Below are the code and all the weights of a small trained network. Each question names an input and a target symbol and asks about switching units off, where a switched-off unit gives its printed mean instead of its output.

import numpy as np


def w(rows, s, z=0):
    codes = np.array(rows[::2]) - 128.0
    scale = np.full(codes.shape[1], s)
    scale[-1] = z or s
    return codes * scale


def f(y):
    return np.maximum(y, 0)


def softmax(a):
    e = np.exp(a - a.max(-1, keepdims=True))
    return e / e.sum(-1, keepdims=True)


def log_softmax(a):
    a = a - a.max(-1, keepdims=True)
    return a - np.log(np.exp(a).sum(-1, keepdims=True))


def net(x, mask):
    ids = ['Πβγδεζτφ'.index(c) for c in x.split()]
    T = len(ids)
    res = E[ids] + P[:T]
    u = 0
    for l in range(2):
        r = res
        for j in range(2):
            rows = slice(2 * j, 2 * j + 2)
            q, k, v = (r @ M[l][rows].T for M in (Q, K, V))
            z = softmax(np.where(np.tri(T) > 0, q @ k.T / 2**0.5, -1e9)) @ v
            o = O[l][rows]
            res = res + np.where(mask[u + j], z, o[:, -1]) @ o[:, :-1]
        u += 2
        y = f(res @ A[l][:, :-1].T + A[l][:, -1])
        res = res + np.where(mask[u : u + 4], y, B[l][:, -1]) @ B[l][:, :-1]
        u += 4
    return log_softmax(res[-1] @ U[:, :-1].T + U[:, -1])


Q, K, V, O, A, B = {}, {}, {}, {}, {}, {}
E = w([
[61,118,121,115,51,171,142],'Π',
[181,111,203,138,189,199,136],'β',
[125,3,164,141,55,107,60],'γ',
[141,210,64,113,57,132,160],'δ',
[104,129,92,202,142,232,50],'ε',
[45,99,251,185,117,113,136],'ζ',
[62,171,184,130,169,58,156],'τ',
[110,116,71,186,161,69,226],'φ',
],0.015)
P = w([
[159,255,166,185,46,116,139],'0',
[150,189,156,173,58,131,139],'1',
[153,163,140,146,90,138,132],'2',
[158,133,111,129,113,140,126],'3',
[156,105,84,117,145,145,138],'4',
[165,77,57,108,165,152,139],'5',
[175,53,22,96,197,172,167],'6',
],0.0091)
Q[0] = w([
[169,131,120,111,67,217,58],'0.h1',
[112,118,2,216,59,87,188],'0.h1',
[248,140,69,39,149,122,42],'0.h2',
[82,83,135,103,170,77,57],'0.h2',
],0.0078)
K[0] = w([
[182,119,151,109,117,219,113],'0.h1',
[253,113,94,188,128,74,196],'0.h1',
[198,95,104,116,99,133,91],'0.h2',
[112,112,189,164,112,97,120],'0.h2',
],0.011)
V[0] = w([
[59,197,80,93,90,146,135],'0.h1',
[127,220,248,63,160,61,97],'0.h1',
[147,153,36,135,162,60,195],'0.h2',
[198,51,176,120,40,63,2],'0.h2',
],0.0052)
O[0] = w([
[91,77,206,127,87,112,51,114],'0.h1',
[175,3,25,184,98,182,188,131],'0.h1',
[96,68,174,175,81,219,118,7],'0.h2',
[133,167,3,208,188,109,233,126],'0.h2',
],0.0057,0.0018)
A[0] = w([
[171,68,121,34,161,142,142,62],'0.n1',
[87,195,136,144,179,96,109,108],'0.n2',
[122,255,117,143,148,13,183,2],'0.n3',
[150,139,153,159,49,63,133,88],'0.n4',
],0.0084,0.0032)
B[0] = w([
[53,126,115,153,117,101,82,207],'0.n1',
[131,67,220,83,73,159,59,178],'0.n2',
[53,118,255,24,61,210,106,211],'0.n3',
[77,84,149,34,137,185,153,253],'0.n4',
],0.0081,0.0026)
Q[1] = w([
[56,93,163,67,40,109,131],'1.h1',
[130,147,118,99,40,191,74],'1.h1',
[126,175,86,247,162,234,62],'1.h2',
[155,84,97,100,94,147,49],'1.h2',
],0.012)
K[1] = w([
[109,156,206,93,93,139,178],'1.h1',
[117,184,119,106,50,166,102],'1.h1',
[131,206,99,252,103,155,129],'1.h2',
[168,97,66,110,94,143,69],'1.h2',
],0.012)
V[1] = w([
[215,195,191,133,142,77,159],'1.h1',
[118,240,147,86,141,245,151],'1.h1',
[167,149,204,229,158,124,162],'1.h2',
[65,154,253,140,47,123,103],'1.h2',
],0.0057)
O[1] = w([
[127,63,146,2,150,145,126,100],'1.h1',
[202,31,216,185,113,130,135,221],'1.h1',
[105,148,66,57,122,121,67,137],'1.h2',
[181,119,26,79,181,112,155,255],'1.h2',
],0.0071,0.0064)
A[1] = w([
[96,205,84,66,84,142,157,101],'1.n1',
[49,66,183,131,143,62,92,251],'1.n2',
[156,144,211,130,87,202,89,139],'1.n3',
[66,91,255,158,82,126,91,218],'1.n4',
],0.0086,0.0019)
B[1] = w([
[106,119,228,62,64,233,69,158],'1.n1',
[252,162,121,112,65,139,214,219],'1.n2',
[118,138,78,189,242,23,129,254],'1.n3',
[2,228,121,51,9,187,25,249],'1.n4',
],0.0066,0.0046)
U = w([
[137,125,193,61,27,221,97,201],'Π',
[253,80,116,194,177,44,254,254],'β',
[104,193,7,128,149,50,188,138],'γ',
[111,83,163,148,143,135,110,15],'δ',
[75,195,152,193,127,62,40,146],'ε',
[144,105,124,114,141,149,98,5],'ζ',
[120,79,124,122,146,141,100,26],'τ',
[114,75,146,123,145,125,91,11],'φ',
],0.007,0.0047)

Each question gives the input, a string of symbols that net reads in full, and the target symbol t.
The units are the heads (2 rows each of Q, K, V and O) and the neurons (one row each of A and B). Each row of codes is followed by its name. A weight is (code - 128) times the scale printed after its matrix; where a second scale follows, it is the last column's (O, A, B and U).
mask holds one flag per unit, layer by layer, with each layer's heads first. A switched-off unit (its flag False) gives its mean, the last column of its rows in O or B, instead of its output. The means were averaged over made-up inputs and are rounded, as every weight is.
A unit's drop is (log p(t) with every unit on - log p(t) with that unit switched off) / (log p(t) with every unit on - log p(t) with every unit switched off).
The circuit of an input: a set's keep is (log p(t) with only the set's units on - log p(t) with every unit switched off) / (log p(t) with every unit on - log p(t) with every unit switched off). Starting from all 12 units, units are removed one at a time, each time the one whose removal leaves the highest keep (on an exact tie, the one counted first), for as long as the keep stays at least 0.8.
circuit, biggest first: the units of the circuit, biggest drop first
top k neurons: the k neurons with the biggest drops, biggest first
top k neurons in layer l: the k neurons of layer l with the biggest drops, biggest first
heads that matter: for each layer, one digit per head in row order, 1 if its drop is at least 0.15 and else 0, layers parted by /
drop of u: that unit's drop, to one decimal
input γ τ δ γ γ γ, target γ: circuit, biggest first -> 0.h2; 1.h1
input ε ε φ δ ζ ζ, target β: top 2 neurons -> 0.n3; 1.n2
input Π β β, target β: top 3 neurons in layer 1 -> 1.n4; 1.n3; 1.n1
input β ζ γ ζ, target β: heads that matter -> 01 / 01
input ζ δ Π γ β δ, target β: top neuron in layer 0 -> 0.n4
input φ β τ δ τ γ ζ, target Π: top 3 neurons -> 1.n4; 1.n3; 1.n2
input β γ γ ζ ε β γ, target γ: circuit, biggest first -> 1.h1; 0.h2
input φ β ε β, target ε: top 2 neurons -> 0.n4; 1.n3
input β τ ε ε, target ε: top 2 neurons -> 1.n3; 1.n2
input δ ε β φ δ, target β: top 3 neurons -> 0.n4; 1.n4; 0.n3
input ε γ τ φ, target Π: top 2 neurons -> 0.n3; 1.n3
input β ε β, target ε: top 3 neurons in layer 1 -> 1.n3; 1.n4; 1.n2
input γ δ ε β Π β φ, target Π: top 2 neurons -> 0.n3; 1.n4
input γ ζ β, target β: circuit, biggest first -> 1.n4; 0.h2
input τ ε β β τ, target β: heads that matter -> 00 / 00
input φ β ε, target ε: circuit, biggest first -> 1.h2; 1.n3; 1.h1; 1.n4
input φ Π β γ γ γ Π, target β: top neuron -> 1.n4
input Π ε β φ ε β δ, target Π: top 2 neurons in layer 0 -> 0.n3; 0.n2
input β β φ γ γ, target β: top 2 neurons in layer 1 -> 1.n4; 1.n2
input δ φ β γ τ, target Π: top neuron -> 1.n4
input τ γ β Π τ δ, target Π: top 2 neurons in layer 1 -> 1.n1; 1.n3
input τ Π γ Π γ, target β: drop of 1.n4 -> 0.3
input ε φ ε β ε τ, target Π: drop of 1.n4 -> 0.2
input ε τ ε β β δ ζ, target Π: drop of 1.n4 -> 0.5
input β φ β ζ γ β, target γ: drop of 0.h2 -> 0.2
